Below are the code and all the weights of a small trained network. Each question names an input and a target symbol and asks about switching units off, where a switched-off unit gives its printed mean instead of its output.

import numpy as np


def w(rows, s, z=0):
    codes = np.array(rows[::2]) - 128.0
    scale = np.full(codes.shape[1], s)
    scale[-1] = z or s
    return codes * scale


def f(y):
    return np.maximum(y, 0)


def softmax(a):
    e = np.exp(a - a.max(-1, keepdims=True))
    return e / e.sum(-1, keepdims=True)


def log_softmax(a):
    a = a - a.max(-1, keepdims=True)
    return a - np.log(np.exp(a).sum(-1, keepdims=True))


def net(x, mask):
    ids = ['αγεηθλξπσφψω'.index(c) for c in x.split()]
    T = len(ids)
    res = E[ids] + P[:T]
    r = res
    for j in range(3):
        rows = slice(2 * j, 2 * j + 2)
        q, k, v = (r @ M[0][rows].T for M in (Q, K, V))
        z = softmax(np.where(np.tri(T) > 0, q @ k.T / 2**0.5, -1e9)) @ v
        o = O[0][rows]
        res = res + np.where(mask[j], z, o[:, -1]) @ o[:, :-1]
    y = f(res @ A[0][:, :-1].T + A[0][:, -1])
    res = res + np.where(mask[3:15], y, B[0][:, -1]) @ B[0][:, :-1]
    return log_softmax(res[-1] @ U[:, :-1].T + U[:, -1])


Q, K, V, O, A, B = {}, {}, {}, {}, {}, {}
E = w([
[126,114,154,74,136,208,133,38,122,116,80],'α',
[139,107,194,124,97,139,150,88,94,152,121],'γ',
[181,139,129,38,91,161,60,123,69,172,167],'ε',
[128,89,178,118,118,175,60,204,187,187,116],'η',
[119,167,108,76,119,143,38,87,98,113,81],'θ',
[184,78,143,107,136,99,110,102,59,87,100],'λ',
[94,70,147,194,104,127,100,75,119,151,110],'ξ',
[95,152,54,117,147,133,183,116,144,166,124],'π',
[204,26,97,191,124,178,145,200,87,215,77],'σ',
[114,76,92,36,145,149,98,119,179,87,76],'φ',
[164,176,122,94,158,145,109,189,181,68,6],'ψ',
[80,43,164,99,158,134,124,102,68,168,28],'ω',
],0.017)
P = w([
[31,203,92,151,111,149,225,192,67,125,180],'0',
[103,157,114,64,1,63,101,149,116,198,79],'1',
[115,141,103,83,31,99,96,137,96,189,78],'2',
[141,148,110,88,61,119,104,138,81,169,73],'3',
[156,143,121,102,90,136,110,130,73,159,82],'4',
[164,137,124,107,117,145,112,140,69,142,80],'5',
[194,147,125,114,131,164,109,132,53,141,87],'6',
[194,123,124,138,155,178,120,134,52,114,82],'7',
[213,136,137,143,168,191,127,130,45,97,84],'8',
[249,134,131,156,171,208,121,123,27,101,101],'9',
[249,122,148,164,186,217,148,128,24,78,80],'10',
],0.0085)
Q[0] = w([
[133,126,102,127,165,162,140,120,124,148,115],'H0',
[175,92,111,105,105,163,128,137,78,161,48],'H0',
[121,138,118,136,161,141,140,132,128,126,148],'H1',
[117,137,140,142,139,104,132,138,161,104,178],'H1',
[153,103,89,100,126,172,115,115,69,174,29],'H2',
[91,162,179,157,122,59,117,137,213,51,246],'H2',
],0.11)
K[0] = w([
[96,141,136,142,110,105,124,154,120,98,149],'H0',
[3,145,156,132,93,165,184,234,80,62,223],'H0',
[117,120,147,111,70,154,142,183,89,97,125],'H1',
[142,83,183,119,69,116,65,125,136,117,73],'H1',
[104,173,60,137,108,131,163,150,131,153,152],'H2',
[183,78,168,136,112,148,66,128,129,104,92],'H2',
],0.064)
V[0] = w([
[143,86,79,25,174,126,93,161,94,139,115],'H0',
[197,141,148,111,140,72,204,106,113,116,157],'H0',
[138,73,145,81,118,188,188,161,148,175,218],'H1',
[136,120,165,90,191,252,103,51,38,138,88],'H1',
[178,140,77,102,161,214,135,51,177,62,146],'H2',
[64,182,96,112,62,95,79,203,150,54,204],'H2',
],0.024)
O[0] = w([
[122,153,158,241,24,52,15,200,87,149,177,139],'H0',
[120,111,142,72,23,238,116,153,89,63,88,125],'H0',
[237,65,90,162,81,92,119,140,156,150,248,225],'H1',
[61,210,95,91,149,168,151,189,156,18,255,233],'H1',
[201,172,132,163,71,129,56,89,106,250,83,2],'H2',
[84,204,67,147,179,178,59,190,117,102,207,138],'H2',
],0.0082,0.0074)
A[0] = w([
[138,158,132,148,201,71,88,99,147,177,150,78],'N0',
[121,106,118,32,93,22,86,42,107,98,141,142],'N1',
[147,147,149,148,110,102,78,164,116,163,136,108],'N2',
[122,147,81,121,49,112,181,164,202,245,34,98],'N3',
[24,114,197,107,120,158,128,23,29,249,196,127],'N4',
[99,172,187,121,154,125,122,149,172,65,153,113],'N5',
[130,81,164,62,74,79,67,45,212,172,47,77],'N6',
[143,137,85,199,211,165,157,163,71,110,121,122],'N7',
[45,180,133,121,159,130,65,132,133,132,149,1],'N8',
[69,123,119,79,100,42,148,65,87,80,176,25],'N9',
[196,199,108,149,131,87,128,132,128,116,1,71],'N10',
[161,97,131,105,169,86,149,94,173,168,131,123],'N11',
],0.0099,0.006)
B[0] = w([
[159,96,156,45,56,175,213,230,138,158,130,194],'N0',
[95,143,100,162,109,113,196,121,123,140,148,199],'N1',
[66,109,171,119,212,180,114,14,139,101,94,211],'N2',
[102,171,72,167,166,204,139,165,120,143,173,164],'N3',
[170,161,70,138,89,98,134,124,196,92,136,164],'N4',
[105,88,108,199,94,92,152,111,106,208,96,249],'N5',
[209,183,214,145,90,107,179,83,181,151,193,185],'N6',
[129,164,105,88,103,96,104,123,147,163,147,219],'N7',
[207,133,148,99,180,135,155,131,70,66,129,200],'N8',
[144,115,140,139,160,160,85,161,170,157,74,222],'N9',
[173,88,60,164,124,55,97,145,180,49,149,175],'N10',
[66,138,141,126,110,131,4,110,60,112,84,230],'N11',
],0.011,0.014)
U = w([
[57,157,168,108,51,167,81,159,83,65,116,154],'α',
[137,156,180,113,158,120,151,132,91,136,142,41],'γ',
[105,127,172,69,121,121,103,153,135,144,176,25],'ε',
[155,151,254,116,170,183,81,145,162,153,111,164],'η',
[116,86,132,81,138,171,180,114,141,84,163,16],'θ',
[177,69,163,110,97,78,127,50,71,147,142,218],'λ',
[52,149,156,74,147,109,98,92,126,122,134,129],'ξ',
[81,227,108,133,80,128,154,79,156,154,191,253],'π',
[184,102,118,156,143,184,82,118,106,186,98,53],'σ',
[109,134,173,148,160,116,141,138,138,141,141,56],'φ',
[155,169,161,124,156,126,80,152,196,95,115,179],'ψ',
[84,142,169,131,153,117,86,107,127,85,203,49],'ω',
],0.0047,0.0033)

Each question gives the input, a string of symbols that net reads in full, and the target symbol t.
The units are the heads (2 rows each of Q, K, V and O) and the neurons (one row each of A and B). Each row of codes is followed by its name. A weight is (code - 128) times the scale printed after its matrix; where a second scale follows, it is the last column's (O, A, B and U).
mask holds one flag per unit, heads first, then neurons. A switched-off unit (its flag False) gives its mean, the last column of its rows in O or B, instead of its output. The means were averaged over made-up inputs and are rounded, as every weight is.
A unit's drop is (log p(t) with every unit on - log p(t) with that unit switched off) / (log p(t) with every unit on - log p(t) with every unit switched off).
The circuit of an input: a set's keep is (log p(t) with only the set's units on - log p(t) with every unit switched off) / (log p(t) with every unit on - log p(t) with every unit switched off). Starting from the 12 units with the biggest drops (on a tie, the unit counted first), units are removed one at a time, each time the one whose removal leaves the highest keep (on an exact tie, the one counted first), for as long as the keep stays at least 0.8.
units of the circuit, in order: the units of the circuit, biggest drop first
k most important neurons: the k neurons with the biggest drops, biggest first
which heads matter: for each layer, one digit per head in row order, 1 if its drop is at least 0.15 and else 0, layers parted by /
input ψ ε γ λ π λ, target λ: which heads matter	001
input η λ ξ φ λ γ γ λ, target ε: 2 most important neurons	(N0, N7)
input λ λ σ η ε ξ φ, target α: units of the circuit, in order	(H0)
input ξ σ γ, target ξ: which heads matter	101
input λ ξ ψ ξ ψ, target α: which heads matter	100
input ξ γ ξ ω φ, target ξ: units of the circuit, in order	(H0, N11)
input φ λ ε, target η: which heads matter	101
input α φ π λ α γ α α ψ, target ψ: units of the circuit, in order	(N10, H1, N5)
input α φ θ η λ ψ φ π φ, target π: which heads matter	001
input ξ π α π λ λ λ η, target ξ: which heads matter	101
input γ λ λ α λ ξ γ, target θ: which heads matter	100
input η α λ π λ α γ λ π, target ε: units of the circuit, in order	(H0, N0, N11)
input λ λ θ λ π ω λ ω π α, target α: which heads matter	110
input σ λ η λ λ, target λ: which heads matter	011
input α π α ξ λ λ φ γ, target λ: which heads matter	011
input ε θ ξ λ λ λ π ξ, target π: most important neuron	(N4)
input ε ξ η α ξ γ α, target ω: units of the circuit, in order	(H0, H1, N2)
input α φ ξ π φ ε α, target π: 2 most important neurons	(N6, N4)
input η ξ ξ, target ε: which heads matter	111
input ψ φ α ξ, target ψ: 3 most important neurons	(N4, N10, N8)
input γ ξ λ α γ ω ψ, target θ: units of the circuit, in order	(H0, H2)
input ξ ψ ξ φ λ η ε ξ ω φ π, target π: units of the circuit, in order	(N3, N6, H2)
